Here is a tiny trained network, its code and every weight. The questions are about switching its units off for an input and a target symbol, where a switched-off unit gives its printed mean instead of its output.

import numpy as np


def w(rows, s, z=0):
    codes = np.array(rows[::2]) - 128.0
    scale = np.full(codes.shape[1], s)
    scale[-1] = z or s
    return codes * scale


def norm(h):
    return h / np.sqrt((h * h).mean(-1, keepdims=True) + 1e-5)


def f(y):
    return y / 2 * (1 + np.tanh(0.7978845608 * (y + 0.044715 * y**3)))


def softmax(a):
    e = np.exp(a - a.max(-1, keepdims=True))
    return e / e.sum(-1, keepdims=True)


def log_softmax(a):
    a = a - a.max(-1, keepdims=True)
    return a - np.log(np.exp(a).sum(-1, keepdims=True))


def net(x, mask):
    ids = ['αβδλπστψω'.index(c) for c in x.split()]
    T = len(ids)
    res = E[ids] + P[:T]
    u = 0
    for l in range(2):
        q, k, v = (norm(res) @ M[l].T for M in (Q, K, V))
        z = softmax(np.where(np.tri(T) > 0, q @ k.T / 4**0.5, -1e9)) @ v
        res = res + np.where(mask[u], z, O[l][:, -1]) @ O[l][:, :-1]
        u += 1
        y = f(norm(res) @ A[l][:, :-1].T + A[l][:, -1])
        res = res + np.where(mask[u : u + 4], y, B[l][:, -1]) @ B[l][:, :-1]
        u += 4
    return log_softmax(norm(res)[-1] @ U[:, :-1].T + U[:, -1])


Q, K, V, O, A, B = {}, {}, {}, {}, {}, {}
E = w([
[95,83,145,82,165,181,120,138,90],'α',
[172,115,132,97,88,77,165,142,141],'β',
[115,131,128,112,82,115,156,133,132],'δ',
[159,162,160,139,127,186,162,75,139],'λ',
[68,167,119,62,100,117,108,146,138],'π',
[109,146,148,114,130,42,150,5,94],'σ',
[121,177,122,84,112,103,119,166,132],'τ',
[29,129,89,119,142,154,145,120,157],'ψ',
[137,155,118,174,121,139,192,187,81],'ω',
],0.024)
P = w([
[137,105,126,160,167,132,72,128,146],'0',
[135,167,58,90,61,165,134,97,116],'1',
[130,134,128,77,158,143,197,111,172],'2',
[63,110,193,169,82,129,94,158,196],'3',
[97,158,76,108,7,164,150,115,97],'4',
[104,126,121,77,134,154,246,94,179],'5',
],0.011)
Q[0] = w([
[189,140,2,81,163,156,177,96,88],'L0H1',
[120,165,107,77,238,128,199,164,151],'L0H1',
[111,97,183,224,134,106,64,175,167],'L0H1',
[116,125,53,158,12,162,81,126,21],'L0H1',
],0.008)
K[0] = w([
[99,121,247,158,180,112,174,144,149],'L0H1',
[110,99,227,169,106,93,88,161,148],'L0H1',
[153,110,76,129,91,160,127,111,67],'L0H1',
[156,118,78,51,179,136,226,114,140],'L0H1',
],0.012)
V[0] = w([
[137,155,183,139,126,87,78,204,42],'L0H1',
[41,144,90,86,17,129,209,135,141],'L0H1',
[117,253,195,79,139,97,58,117,111],'L0H1',
[63,129,145,125,192,176,84,126,46],'L0H1',
],0.0075)
O[0] = w([
[158,131,183,187,9,98,71,173,111,104],'L0H1',
[201,254,71,41,118,157,143,159,94,253],'L0H1',
[95,146,85,212,54,178,103,175,49,152],'L0H1',
[30,195,177,86,154,48,174,136,69,40],'L0H1',
],0.009,0.0065)
A[0] = w([
[229,102,87,121,129,129,234,222,152,218],'L0N1',
[121,9,134,108,90,175,74,157,70,201],'L0N2',
[116,77,214,56,76,187,254,123,165,129],'L0N3',
[145,197,142,168,121,15,124,133,84,7],'L0N4',
],0.0074,0.0015)
B[0] = w([
[2,95,193,63,96,205,67,119,116,254],'L0N1',
[122,196,128,111,226,80,77,163,56,143],'L0N2',
[159,211,88,128,96,118,55,71,95,200],'L0N3',
[110,129,70,95,151,154,242,151,125,140],'L0N4',
],0.008,0.0087)
Q[1] = w([
[155,183,187,84,62,192,177,62,136],'L1H1',
[2,150,72,144,132,120,85,155,180],'L1H1',
[194,149,161,218,133,61,166,142,229],'L1H1',
[107,134,196,196,104,133,27,149,160],'L1H1',
],0.0049)
K[1] = w([
[66,83,145,254,207,82,166,163,136],'L1H1',
[101,74,155,137,136,200,110,91,100],'L1H1',
[92,162,86,27,64,86,78,170,66],'L1H1',
[141,187,122,111,99,187,242,113,41],'L1H1',
],0.0058)
V[1] = w([
[166,234,63,136,94,148,82,10,105],'L1H1',
[75,133,190,70,143,45,173,31,216],'L1H1',
[95,104,119,246,153,173,162,71,75],'L1H1',
[138,68,254,139,169,165,10,42,108],'L1H1',
],0.0077)
O[1] = w([
[146,133,26,227,108,86,184,69,152,254],'L1H1',
[126,135,122,168,88,60,19,125,118,103],'L1H1',
[37,178,90,61,141,111,171,209,178,91],'L1H1',
[185,255,134,105,119,85,147,188,217,239],'L1H1',
],0.0094,0.0029)
A[1] = w([
[49,150,246,144,159,125,163,104,125,5],'L1N1',
[167,2,76,103,99,125,253,133,115,97],'L1N2',
[206,98,112,167,116,61,214,58,84,62],'L1N3',
[99,142,30,63,128,120,135,128,159,239],'L1N4',
],0.0092,0.0028)
B[1] = w([
[140,229,148,55,144,53,165,146,231,134],'L1N1',
[151,108,161,99,52,7,150,170,213,169],'L1N2',
[127,127,27,51,164,136,128,228,199,145],'L1N3',
[74,111,254,194,165,175,57,117,141,254],'L1N4',
],0.0088)
U = w([
[153,111,230,48,1,50,53,85,135,187],'α',
[244,230,161,185,126,179,159,40,169,141],'β',
[200,48,66,118,125,192,70,83,215,109],'δ',
[97,211,68,105,119,3,144,83,172,129],'λ',
[143,92,68,177,72,134,164,168,56,192],'π',
[5,129,110,193,145,162,78,49,203,2],'σ',
[86,110,150,96,101,196,235,140,96,81],'τ',
[76,94,91,193,105,76,33,14,50,135],'ψ',
[107,143,148,13,250,147,88,88,31,113],'ω',
],0.006,0.0024)

Each question gives the input, a string of symbols that net reads in full, and the target symbol t.
The units are the heads (4 rows each of Q, K, V and O) and the neurons (one row each of A and B). Each row of codes is followed by its name. A weight is (code - 128) times the scale printed after its matrix; where a second scale follows, it is the last column's (O, A, B and U).
mask holds one flag per unit, layer by layer, with each layer's heads first. A switched-off unit (its flag False) gives its mean, the last column of its rows in O or B, instead of its output. The means were averaged over made-up inputs and are rounded, as every weight is.
A unit's drop is (log p(t) with every unit on - log p(t) with that unit switched off) / (log p(t) with every unit on - log p(t) with every unit switched off).
The circuit of an input: a set's keep is (log p(t) with only the set's units on - log p(t) with every unit switched off) / (log p(t) with every unit on - log p(t) with every unit switched off). Starting from all 10 units, units are removed one at a time, each time the one whose removal leaves the highest keep (on an exact tie, the one counted first), for as long as the keep stays at least 0.8.
units of the circuit, in order: the units of the circuit, biggest drop first
k most important neurons: the k neurons with the biggest drops, biggest first
k most important neurons of layer l: the k neurons of layer l with the biggest drops, biggest first
drop of u: that unit's drop, to one decimal
input α λ λ β σ, target λ: units of the circuit, in order -> [L0N1; L1N3]
input β σ β, target δ: units of the circuit, in order -> [L0H1]
input λ ψ ω σ δ, target λ: units of the circuit, in order -> [L1H1; L0H1]
input ψ β α π β, target ψ: units of the circuit, in order -> [L1H1; L0H1; L0N1]
input τ τ π β ψ, target τ: 2 most important neurons of layer 0 -> [L0N3; L0N1]
input τ τ δ δ λ π, target τ: units of the circuit, in order -> [L0H1; L1H1; L0N1]
input β β β τ, target β: units of the circuit, in order -> [L1H1; L0H1]
input α β ψ, target λ: units of the circuit, in order -> [L0H1; L1N1]
input ψ β β β τ σ, target δ: units of the circuit, in order -> [L1N3; L0H1; L1H1]
input ψ ψ π δ δ, target ψ: units of the circuit, in order -> [L1H1; L0H1]
input β τ τ τ ψ, target β: units of the circuit, in order -> [L0H1; L1H1; L0N1]
input β β π, target β: units of the circuit, in order -> [L1H1; L0N1]
input λ ψ ω, target σ: 2 most important neurons -> [L1N4; L0N1]
input δ λ τ β τ, target π: most important neuron -> [L0N3]
input ψ ψ β α τ α, target ψ: 2 most important neurons -> [L0N3; L0N1]
input ψ β δ, target ψ: drop of L1H1 -> 0.7
input τ ω λ, target τ: drop of L0H1 -> 0.9
input τ τ α ψ β, target τ: drop of L0N1 -> 0.1
input π τ β, target τ: 3 most important neurons of layer 0 -> [L0N1; L0N4; L0N3]
input τ τ λ λ, target τ: most important neuron -> [L0N3]
input τ β τ, target τ: 2 most important neurons of layer 0 -> [L0N3; L0N4]
input λ ψ β, target σ: 2 most important neurons -> [L1N4; L0N1]
